Below is a small trained network, with its code and all its weights. Each question gives an input and a class and asks what happens when units are switched off, that is, made to give their printed mean instead of their output.

import numpy as np


def w(rows, s, z=0):
    codes = np.array(rows[::2]) - 128.0
    scale = np.full(codes.shape[1], s)
    scale[-1] = z or s
    return codes * scale


def norm(h):
    return h / np.sqrt((h * h).mean(-1, keepdims=True) + 1e-5)


def f(y):
    return np.maximum(y, 0)


def log_softmax(a):
    a = a - a.max(-1, keepdims=True)
    return a - np.log(np.exp(a).sum(-1, keepdims=True))


def net(x, mask):
    res = np.array(x, float).reshape(1, 6) / 4 @ E
    u = 0
    for l in range(3):
        y = f(norm(res) @ A[l][:, :-1].T + A[l][:, -1])
        res = res + np.where(mask[u : u + 4], y, B[l][:, -1]) @ B[l][:, :-1]
        u += 4
    return log_softmax(norm(res)[-1] @ U[:, :-1].T + U[:, -1])


A, B = {}, {}
E = w([
[77,174,109,118,176,158,203,42,123,133],'x0',
[206,156,107,106,81,59,200,148,145,208],'x1',
[190,147,45,138,129,129,80,106,112,68],'x2',
[189,61,123,186,194,158,124,126,42,182],'x3',
[119,125,124,108,90,155,195,203,33,100],'x4',
[113,133,116,254,44,121,145,125,116,128],'x5',
],0.0099)
A[0] = w([
[16,79,177,161,175,213,39,113,117,31,3],'0.n1',
[157,100,202,122,102,83,21,243,117,122,81],'0.n2',
[31,56,255,151,137,149,146,169,158,171,33],'0.n3',
[109,122,145,181,117,129,32,72,211,170,67],'0.n4',
],0.0095,0.0053)
B[0] = w([
[242,144,50,121,92,55,254,179,166,176,253],'0.n1',
[85,35,89,121,96,217,161,44,171,138,245],'0.n2',
[122,227,169,101,51,163,37,116,88,215,230],'0.n3',
[90,75,156,133,205,32,79,90,103,77,205],'0.n4',
],0.0095,0.0065)
A[1] = w([
[106,128,141,100,77,179,177,238,41,58,46],'1.n1',
[24,162,113,110,73,118,117,192,224,22,2],'1.n2',
[170,154,2,138,137,162,58,133,129,21,22],'1.n3',
[79,111,114,142,72,162,132,176,102,83,93],'1.n4',
],0.014,0.0031)
B[1] = w([
[122,150,136,145,225,41,69,81,204,136,255],'1.n1',
[227,125,208,158,141,197,196,134,97,70,220],'1.n2',
[75,170,198,100,74,143,95,136,123,245,239],'1.n3',
[99,71,131,137,136,66,91,90,117,127,195],'1.n4',
],0.011,0.0077)
A[2] = w([
[81,138,119,253,115,139,130,162,106,100,4],'2.n1',
[63,199,99,145,182,160,174,102,111,110,71],'2.n2',
[136,102,119,202,201,184,93,170,73,160,72],'2.n3',
[120,124,123,59,197,195,118,171,143,127,59],'2.n4',
],0.022,0.0032)
B[2] = w([
[59,191,5,95,65,47,123,127,68,23,205],'2.n1',
[146,9,112,156,136,202,73,189,154,163,226],'2.n2',
[167,182,214,109,154,185,183,155,166,61,253],'2.n3',
[71,168,49,171,43,40,126,110,54,35,217],'2.n4',
],0.013,0.0067)
U = w([
[112,149,53,119,85,70,112,103,95,62,254],'0',
[211,158,214,111,144,210,171,124,145,44,72],'1',
[141,87,129,116,254,57,38,90,183,126,135],'2',
[223,107,61,109,88,79,186,168,176,200,130],'3',
[100,191,161,105,86,191,38,141,108,235,67],'4',
[119,1,75,153,96,245,82,105,154,112,51],'5',
],0.0092,0.0018)

Each question gives the input, the list of numbers given to net, and the class t.
The units are the neurons (one row each of A and B). Each row of codes is followed by its name. A weight is (code - 128) times the scale printed after its matrix; where a second scale follows, it is the last column's (A, B and U).
mask holds one flag per neuron, layer by layer. A switched-off neuron (its flag False) gives its mean, the last column of its row in B, instead of its output. The means were averaged over made-up inputs and are rounded, as every weight is.
A unit's drop is (log p(t) with every unit on - log p(t) with that unit switched off) / (log p(t) with every unit on - log p(t) with every unit switched off).
The circuit of an input: a set's keep is (log p(t) with only the set's units on - log p(t) with every unit switched off) / (log p(t) with every unit on - log p(t) with every unit switched off). Starting from all 12 units, units are removed one at a time, each time the one whose removal leaves the highest keep (on an exact tie, the one counted first), for as long as the keep stays at least 0.8.
units of the circuit, in order: the units of the circuit, biggest drop first
k most important neurons: the k neurons with the biggest drops, biggest first
k most important neurons of layer l: the k neurons of layer l with the biggest drops, biggest first
input [8,6,7,5,5,3], class 5: units of the circuit, in order -> (2.n2; 0.n1)
input [-8,4,5,-3,-6,-2], class 5: 3 most important neurons -> (0.n2; 1.n1; 0.n1)
input [-6,6,-8,0,-6,0], class 4: units of the circuit, in order -> (0.n3)
input [-2,3,-7,-1,-3,-7], class 0: 3 most important neurons -> (2.n4; 1.n3; 0.n1)
input [3,6,-7,-3,7,-3], class 2: 2 most important neurons -> (1.n1; 0.n1)
input [4,5,0,-8,-4,3], class 1: 2 most important neurons -> (1.n2; 0.n1)
input [-7,-7,2,-3,-5,-7], class 0: 2 most important neurons -> (2.n4; 1.n1)
input [-2,-2,8,-7,7,6], class 4: 2 most important neurons -> (1.n3; 2.n3)
input [0,5,6,3,-4,-8], class 0: 2 most important neurons of layer 1 -> (1.n1; 1.n4)
input [-6,-7,-2,5,7,6], class 2: 4 most important neurons -> (1.n1; 1.n4; 2.n4; 1.n2)
input [-7,-3,1,-4,7,-2], class 2: 4 most important neurons -> (1.n1; 1.n4; 2.n2; 2.n3)
input [8,-3,-5,-4,-5,-7], class 5: units of the circuit, in order -> (2.n2; 1.n1)
input [-4,6,-1,2,-6,-7], class 0: units of the circuit, in order -> (2.n4; 0.n1; 1.n1; 1.n4)
input [8,-8,-7,-6,3,5], class 3: 2 most important neurons of layer 0 -> (0.n1; 0.n2)
input [-2,7,-6,-8,4,1], class 1: 2 most important neurons of layer 1 -> (1.n2; 1.n3)
input [4,3,-4,8,2,-6], class 1: units of the circuit, in order -> (2.n3)
input [1,6,6,-6,-3,4], class 1: 3 most important neurons -> (1.n2; 0.n1; 0.n3)
input [-4,7,-5,4,-8,1], class 2: 2 most important neurons of layer 1 -> (1.n3; 1.n2)
input [-4,6,-2,-2,-6,7], class 0: units of the circuit, in order -> (1.n1; 0.n1; 2.n1; 1.n3)
input [5,-6,-3,-1,7,1], class 2: units of the circuit, in order -> (1.n1)
input [-2,3,5,5,-2,-6], class 0: units of the circuit, in order -> (2.n4; 0.n1)
input [7,3,-2,-6,0,4], class 5: 2 most important neurons of layer 2 -> (2.n2; 2.n3)
input [6,5,2,6,8,-7], class 2: 3 most important neurons -> (1.n1; 0.n2; 2.n2)
input [1,1,-2,5,-1,-6], class 0: 2 most important neurons -> (2.n4; 1.n2)
